Below are the code and all the weights of a small trained network. Each question names an input and a class and asks about switching units off, where a switched-off unit gives its printed mean instead of its output.

import numpy as np


def w(rows, s, z=0):
    codes = np.array(rows[::2]) - 128.0
    scale = np.full(codes.shape[1], s)
    scale[-1] = z or s
    return codes * scale


def norm(h):
    return h / np.sqrt((h * h).mean(-1, keepdims=True) + 1e-5)


def f(y):
    return y / 2 * (1 + np.tanh(0.7978845608 * (y + 0.044715 * y**3)))


def log_softmax(a):
    a = a - a.max(-1, keepdims=True)
    return a - np.log(np.exp(a).sum(-1, keepdims=True))


def net(x, mask):
    res = np.array(x, float).reshape(1, 2) / 4 @ E
    u = 0
    for l in range(4):
        y = f(norm(res) @ A[l][:, :-1].T + A[l][:, -1])
        res = res + np.where(mask[u : u + 4], y, B[l][:, -1]) @ B[l][:, :-1]
        u += 4
    return log_softmax(norm(res)[-1] @ U[:, :-1].T + U[:, -1])


A, B = {}, {}
E = w([
[175,87,120,204,134,132,11,109,99],'x0',
[120,94,9,140,38,167,76,157,86],'x1',
],0.012)
A[0] = w([
[204,104,204,185,132,141,167,98,194,156],'L0N0',
[52,126,91,72,91,145,134,242,78,206],'L0N1',
[142,93,162,181,233,135,52,92,173,195],'L0N2',
[92,157,140,80,95,163,255,168,158,3],'L0N3',
],0.0084,0.0018)
B[0] = w([
[203,88,177,68,110,110,142,188,88,215],'L0N0',
[101,132,149,74,109,92,192,106,114,221],'L0N1',
[123,125,184,91,169,87,105,90,93,254],'L0N2',
[121,167,112,155,3,177,165,109,180,243],'L0N3',
],0.014,0.0082)
A[1] = w([
[156,129,112,100,71,175,133,159,106,31],'L1N0',
[128,139,153,50,166,98,141,66,118,251],'L1N1',
[182,106,60,149,1,178,161,115,201,132],'L1N2',
[128,129,114,160,140,142,72,86,92,168],'L1N3',
],0.0082,0.0032)
B[1] = w([
[4,25,146,156,141,2,163,206,87,148],'L1N0',
[80,101,15,142,81,133,131,163,124,235],'L1N1',
[42,125,70,47,179,23,248,122,133,254],'L1N2',
[164,198,94,37,60,104,132,139,198,166],'L1N3',
],0.0079,0.0083)
A[2] = w([
[76,149,73,72,134,159,125,140,192,18],'L2N0',
[89,254,202,135,67,97,181,135,203,158],'L2N1',
[40,115,39,127,102,153,202,226,112,230],'L2N2',
[38,188,99,135,214,230,164,161,177,2],'L2N3',
],0.008,0.0046)
B[2] = w([
[155,120,95,193,191,54,95,128,53,140],'L2N0',
[111,36,34,91,107,123,146,149,169,216],'L2N1',
[87,83,89,8,130,134,161,124,205,248],'L2N2',
[107,118,173,189,167,139,164,113,79,126],'L2N3',
],0.016,0.011)
A[3] = w([
[121,188,59,88,44,115,19,9,95,131],'L3N0',
[181,30,28,253,230,63,120,162,92,189],'L3N1',
[108,177,144,198,151,217,91,72,194,3],'L3N2',
[49,35,3,94,64,190,214,175,152,196],'L3N3',
],0.0069,0.0041)
B[3] = w([
[86,119,114,198,83,215,156,120,149,162],'L3N0',
[37,214,153,23,95,72,131,136,154,127],'L3N1',
[217,63,87,128,108,88,55,65,173,124],'L3N2',
[122,90,62,66,79,19,169,116,249,249],'L3N3',
],0.012,0.017)
U = w([
[64,58,55,7,53,66,187,96,195,243],'0',
[173,172,93,153,214,190,131,204,126,2],'1',
[150,88,243,45,191,73,40,94,58,254],'2',
[134,184,107,134,189,187,152,238,91,2],'3',
[180,155,117,155,186,173,125,143,166,2],'4',
[78,175,130,164,62,227,17,79,99,165],'5',
],0.011,0.0046)

Each question gives the input, the list of numbers given to net, and the class t.
The units are the neurons (one row each of A and B). Each row of codes is followed by its name. A weight is (code - 128) times the scale printed after its matrix; where a second scale follows, it is the last column's (A, B and U).
mask holds one flag per neuron, layer by layer. A switched-off neuron (its flag False) gives its mean, the last column of its row in B, instead of its output. The means were averaged over made-up inputs and are rounded, as every weight is.
A unit's drop is (log p(t) with every unit on - log p(t) with that unit switched off) / (log p(t) with every unit on - log p(t) with every unit switched off).
most important unit: the unit with the biggest drop
top k neurons: the k neurons with the biggest drops, biggest first
top k neurons in layer l: the k neurons of layer l with the biggest drops, biggest first
drop of u: that unit's drop, to one decimal
input [6,-1], class 2: top neuron : L0N3
input [0,-2], class 2: top 3 neurons : L0N0, L2N1, L2N2
input [1,0], class 5: top 2 neurons in layer 1 : L1N2, L1N1
input [5,3], class 5: top 2 neurons : L0N3, L2N2
input [6,0], class 5: top 4 neurons : L3N3, L3N0, L2N2, L2N1
input [7,1], class 5: top 2 neurons : L3N3, L3N0
input [6,2], class 5: top 3 neurons : L3N3, L2N2, L2N1
input [6,5], class 5: top 2 neurons in layer 1 : L1N1, L1N2
input [2,1], class 5: top 2 neurons in layer 1 : L1N2, L1N0
input [3,2], class 5: top 2 neurons in layer 0 : L0N3, L0N1
input [1,-4], class 2: drop of L3N3 : 0.1
input [1,-8], class 2: drop of L3N3 : 0.1
input [4,-7], class 2: drop of L1N2 : 0.0
input [5,4], class 5: most important unit : L0N3
input [1,-3], class 2: drop of L3N3 : 0.1
